Below are the code and all the weights of a small trained network. Each question names an input and a target symbol and asks about switching units off, where a switched-off unit gives its printed mean instead of its output.

import numpy as np


def w(rows, s, z=0):
    codes = np.array(rows[::2]) - 128.0
    scale = np.full(codes.shape[1], s)
    scale[-1] = z or s
    return codes * scale


def norm(h):
    return h / np.sqrt((h * h).mean(-1, keepdims=True) + 1e-5)


def f(y):
    return np.maximum(y, 0)


def softmax(a):
    e = np.exp(a - a.max(-1, keepdims=True))
    return e / e.sum(-1, keepdims=True)


def log_softmax(a):
    a = a - a.max(-1, keepdims=True)
    return a - np.log(np.exp(a).sum(-1, keepdims=True))


def net(x, mask):
    ids = ['Ωαβγδζηθλξπστφψ'.index(c) for c in x.split()]
    T = len(ids)
    res = E[ids] + P[:T]
    u = 0
    for l in range(2):
        r = norm(res)
        for j in range(2):
            rows = slice(4 * j, 4 * j + 4)
            q, k, v = (r @ M[l][rows].T for M in (Q, K, V))
            z = softmax(np.where(np.tri(T) > 0, q @ k.T / 4**0.5, -1e9)) @ v
            o = O[l][rows]
            res = res + np.where(mask[u + j], z, o[:, -1]) @ o[:, :-1]
        u += 2
        y = f(norm(res) @ A[l][:, :-1].T + A[l][:, -1])
        res = res + np.where(mask[u : u + 8], y, B[l][:, -1]) @ B[l][:, :-1]
        u += 8
    return log_softmax(norm(res)[-1] @ U[:, :-1].T + U[:, -1])


Q, K, V, O, A, B = {}, {}, {}, {}, {}, {}
E = w([
[112,152,147,152],'Ω',
[108,126,115,155],'α',
[91,125,128,134],'β',
[112,157,163,132],'γ',
[105,97,137,136],'δ',
[115,128,156,122],'ζ',
[122,105,145,117],'η',
[120,100,125,67],'θ',
[133,139,160,70],'λ',
[118,106,103,146],'ξ',
[119,111,140,147],'π',
[147,170,139,117],'σ',
[245,120,119,140],'τ',
[148,138,122,94],'φ',
[140,113,100,110],'ψ',
],0.011)
P = w([
[146,87,193,124],'0',
[4,98,207,91],'1',
[26,102,185,73],'2',
[49,99,176,75],'3',
[58,100,163,59],'4',
[74,105,154,73],'5',
[74,115,140,68],'6',
[80,122,132,82],'7',
[89,140,121,84],'8',
[96,145,98,81],'9',
[104,166,82,84],'10',
[113,186,50,79],'11',
[117,196,34,91],'12',
[121,202,26,67],'13',
],0.0037)
Q[0] = w([
[151,127,133,87],'0.h0',
[138,132,118,103],'0.h0',
[96,133,107,171],'0.h0',
[90,108,172,205],'0.h0',
[108,139,69,105],'0.h1',
[206,172,5,12],'0.h1',
[127,168,89,95],'0.h1',
[171,174,120,193],'0.h1',
],0.016)
K[0] = w([
[154,122,146,148],'0.h0',
[158,128,126,150],'0.h0',
[117,148,86,108],'0.h0',
[69,129,145,79],'0.h0',
[143,147,90,152],'0.h1',
[177,182,5,77],'0.h1',
[147,168,100,134],'0.h1',
[182,111,162,122],'0.h1',
],0.019)
V[0] = w([
[97,202,150,143],'0.h0',
[3,131,134,108],'0.h0',
[70,121,136,195],'0.h0',
[121,115,119,63],'0.h0',
[147,201,243,136],'0.h1',
[179,100,113,214],'0.h1',
[156,123,114,181],'0.h1',
[97,189,64,104],'0.h1',
],0.008)
O[0] = w([
[71,120,91,149,83],'0.h0',
[26,120,130,79,254],'0.h0',
[88,181,146,118,165],'0.h0',
[127,89,125,108,172],'0.h0',
[143,172,2,105,41],'0.h1',
[173,201,188,129,8],'0.h1',
[143,179,160,131,52],'0.h1',
[49,113,124,153,160],'0.h1',
],0.0093,0.0038)
A[0] = w([
[128,139,130,140,27],'0.n0',
[22,80,183,149,15],'0.n1',
[134,142,119,192,18],'0.n2',
[68,168,85,109,4],'0.n3',
[36,151,115,166,13],'0.n4',
[63,123,143,131,70],'0.n5',
[83,141,145,66,38],'0.n6',
[2,88,75,226,158],'0.n7',
],0.0074,0.002)
B[0] = w([
[149,138,84,128,128],'0.n0',
[177,207,2,49,243],'0.n1',
[155,99,67,129,129],'0.n2',
[195,62,189,96,166],'0.n3',
[197,38,170,127,181],'0.n4',
[175,119,82,116,191],'0.n5',
[211,100,111,105,182],'0.n6',
[182,218,219,37,254],'0.n7',
],0.007,0.0075)
Q[1] = w([
[247,30,168,9],'1.h0',
[53,110,115,166],'1.h0',
[55,117,57,184],'1.h0',
[249,48,60,23],'1.h0',
[72,168,180,239],'1.h1',
[172,93,118,92],'1.h1',
[211,113,105,77],'1.h1',
[246,68,215,29],'1.h1',
],0.018)
K[1] = w([
[171,111,125,227],'1.h0',
[115,98,129,113],'1.h0',
[90,92,111,92],'1.h0',
[119,117,93,233],'1.h0',
[98,159,156,86],'1.h1',
[153,132,119,143],'1.h1',
[167,115,127,161],'1.h1',
[129,97,152,250],'1.h1',
],0.023)
V[1] = w([
[130,135,157,113],'1.h0',
[152,20,228,93],'1.h0',
[63,86,122,8],'1.h0',
[120,29,68,150],'1.h0',
[113,106,84,96],'1.h1',
[214,165,94,142],'1.h1',
[182,98,56,166],'1.h1',
[175,219,145,65],'1.h1',
],0.019)
O[1] = w([
[112,114,147,109,151],'1.h0',
[156,1,175,108,207],'1.h0',
[72,59,78,48,49],'1.h0',
[184,77,66,156,63],'1.h0',
[133,94,96,115,95],'1.h1',
[132,106,141,215,255],'1.h1',
[194,82,124,176,173],'1.h1',
[42,136,130,189,241],'1.h1',
],0.021,0.01)
A[1] = w([
[65,213,101,130,156],'1.n0',
[146,111,75,203,89],'1.n1',
[136,60,72,83,73],'1.n2',
[155,155,253,156,107],'1.n3',
[177,65,154,103,144],'1.n4',
[130,90,137,176,121],'1.n5',
[81,132,52,182,124],'1.n6',
[91,168,181,73,4],'1.n7',
],0.02,0.0025)
B[1] = w([
[104,20,77,176,191],'1.n0',
[96,171,88,57,193],'1.n1',
[158,233,141,128,177],'1.n2',
[254,125,129,49,253],'1.n3',
[88,107,184,205,192],'1.n4',
[81,163,91,116,184],'1.n5',
[177,137,195,76,169],'1.n6',
[212,201,128,108,184],'1.n7',
],0.026,0.014)
U = w([
[45,174,72,219,184],'Ω',
[51,253,183,113,183],'α',
[74,129,96,39,213],'β',
[72,84,39,130,253],'γ',
[62,90,219,86,176],'δ',
[147,235,51,25,61],'ζ',
[60,73,179,211,200],'η',
[164,16,113,59,160],'θ',
[196,108,4,82,80],'λ',
[188,161,220,31,124],'ξ',
[112,178,221,228,83],'π',
[154,241,13,186,64],'σ',
[190,208,157,183,45],'τ',
[174,68,58,249,94],'φ',
[158,37,230,174,17],'ψ',
],0.016,0.0045)

Each question gives the input, a string of symbols that net reads in full, and the target symbol t.
The units are the heads (4 rows each of Q, K, V and O) and the neurons (one row each of A and B). Each row of codes is followed by its name. A weight is (code - 128) times the scale printed after its matrix; where a second scale follows, it is the last column's (O, A, B and U).
mask holds one flag per unit, layer by layer, with each layer's heads first. A switched-off unit (its flag False) gives its mean, the last column of its rows in O or B, instead of its output. The means were averaged over made-up inputs and are rounded, as every weight is.
A unit's drop is (log p(t) with every unit on - log p(t) with that unit switched off) / (log p(t) with every unit on - log p(t) with every unit switched off).
The circuit of an input: a set's keep is (log p(t) with only the set's units on - log p(t) with every unit switched off) / (log p(t) with every unit on - log p(t) with every unit switched off). Starting from the 12 units with the biggest drops (on a tie, the unit counted first), units are removed one at a time, each time the one whose removal leaves the highest keep (on an exact tie, the one counted first), for as long as the keep stays at least 0.8.
circuit, biggest first: the units of the circuit, biggest drop first
most important unit: the unit with the biggest drop
top k neurons: the k neurons with the biggest drops, biggest first
top k neurons in layer l: the k neurons of layer l with the biggest drops, biggest first
heads that matter: for each layer, one digit per head in row order, 1 if its drop is at least 0.15 and else 0, layers parted by /
input θ α σ δ ψ δ α α ξ ξ η λ ξ, target θ: heads that matter : 10 / 11
input δ α α, target δ: circuit, biggest first : (1.h0 0.h1 1.h1)
input ξ α ξ β δ θ β τ α α ξ φ γ σ, target φ: circuit, biggest first : (0.h0 1.h1)
input α ξ α α Ω φ ξ ξ ξ ξ, target α: heads that matter : 11 / 11
input θ σ γ φ ζ, target θ: circuit, biggest first : (1.h0)
input ψ Ω ψ δ ξ α ζ ξ, target ψ: heads that matter : 10 / 10
input ξ θ φ τ θ φ ξ β ψ β, target ψ: circuit, biggest first : (0.h0 1.h0 0.h1)
input σ θ σ δ γ, target σ: circuit, biggest first : (0.h1 1.h0 1.h1)
input π φ λ η, target π: heads that matter : 11 / 11
input β ξ Ω σ α ξ θ σ, target β: heads that matter : 00 / 10
input σ σ ξ φ β ξ ξ λ θ, target σ: heads that matter : 11 / 10
input γ φ α δ σ α δ ζ δ θ π Ω α ξ, target γ: circuit, biggest first : (1.h0 1.n0 0.h1)
input γ φ α σ ξ Ω λ π ξ ξ, target γ: heads that matter : 01 / 10
input λ δ ζ ζ α θ η β, target λ: most important unit : 1.h0
input Ω α φ ξ π ξ φ Ω ξ η, target Ω: circuit, biggest first : (1.h0 0.h1 1.n0)
input ζ φ δ ζ, target ζ: heads that matter : 01 / 10
input ζ σ Ω α φ Ω α φ ξ φ ψ θ, target ζ: circuit, biggest first : (1.h0 0.h1)
input λ α φ λ θ β, target λ: top 2 neurons : (0.n1 0.n7)
input φ θ ζ θ λ δ ξ η θ ζ γ Ω ξ, target φ: heads that matter : 11 / 11
input φ ξ β γ θ λ σ λ α, target φ: top 3 neurons : (0.n1 0.n7 1.n3)
input β Ω θ η ξ α θ ξ η γ ξ λ σ σ, target β: circuit, biggest first : (1.h0)
input η Ω ζ η, target η: top 4 neurons : (0.n1 1.n3 0.n7 1.n4)
input σ α ξ θ π θ σ ζ φ ζ η, target σ: heads that matter : 11 / 10
input λ ξ ξ ξ, target λ: top 2 neurons in layer 0 : (0.n7 0.n1)
input Ω ξ σ, target Ω: top 2 neurons in layer 1 : (1.n0 1.n3)
input λ α η ψ π η θ ζ ξ γ α α λ, target λ: top 2 neurons : (0.n7 0.n1)
input λ ζ η ψ η ζ σ φ, target λ: top neuron in layer 1 : (1.n2)
input φ π φ φ φ σ, target φ: heads that matter : 11 / 01
input η θ ψ δ α θ ξ φ ξ λ ξ, target η: heads that matter : 01 / 10
input π ξ θ φ α ξ δ, target π: circuit, biggest first : (0.h1 1.h1)
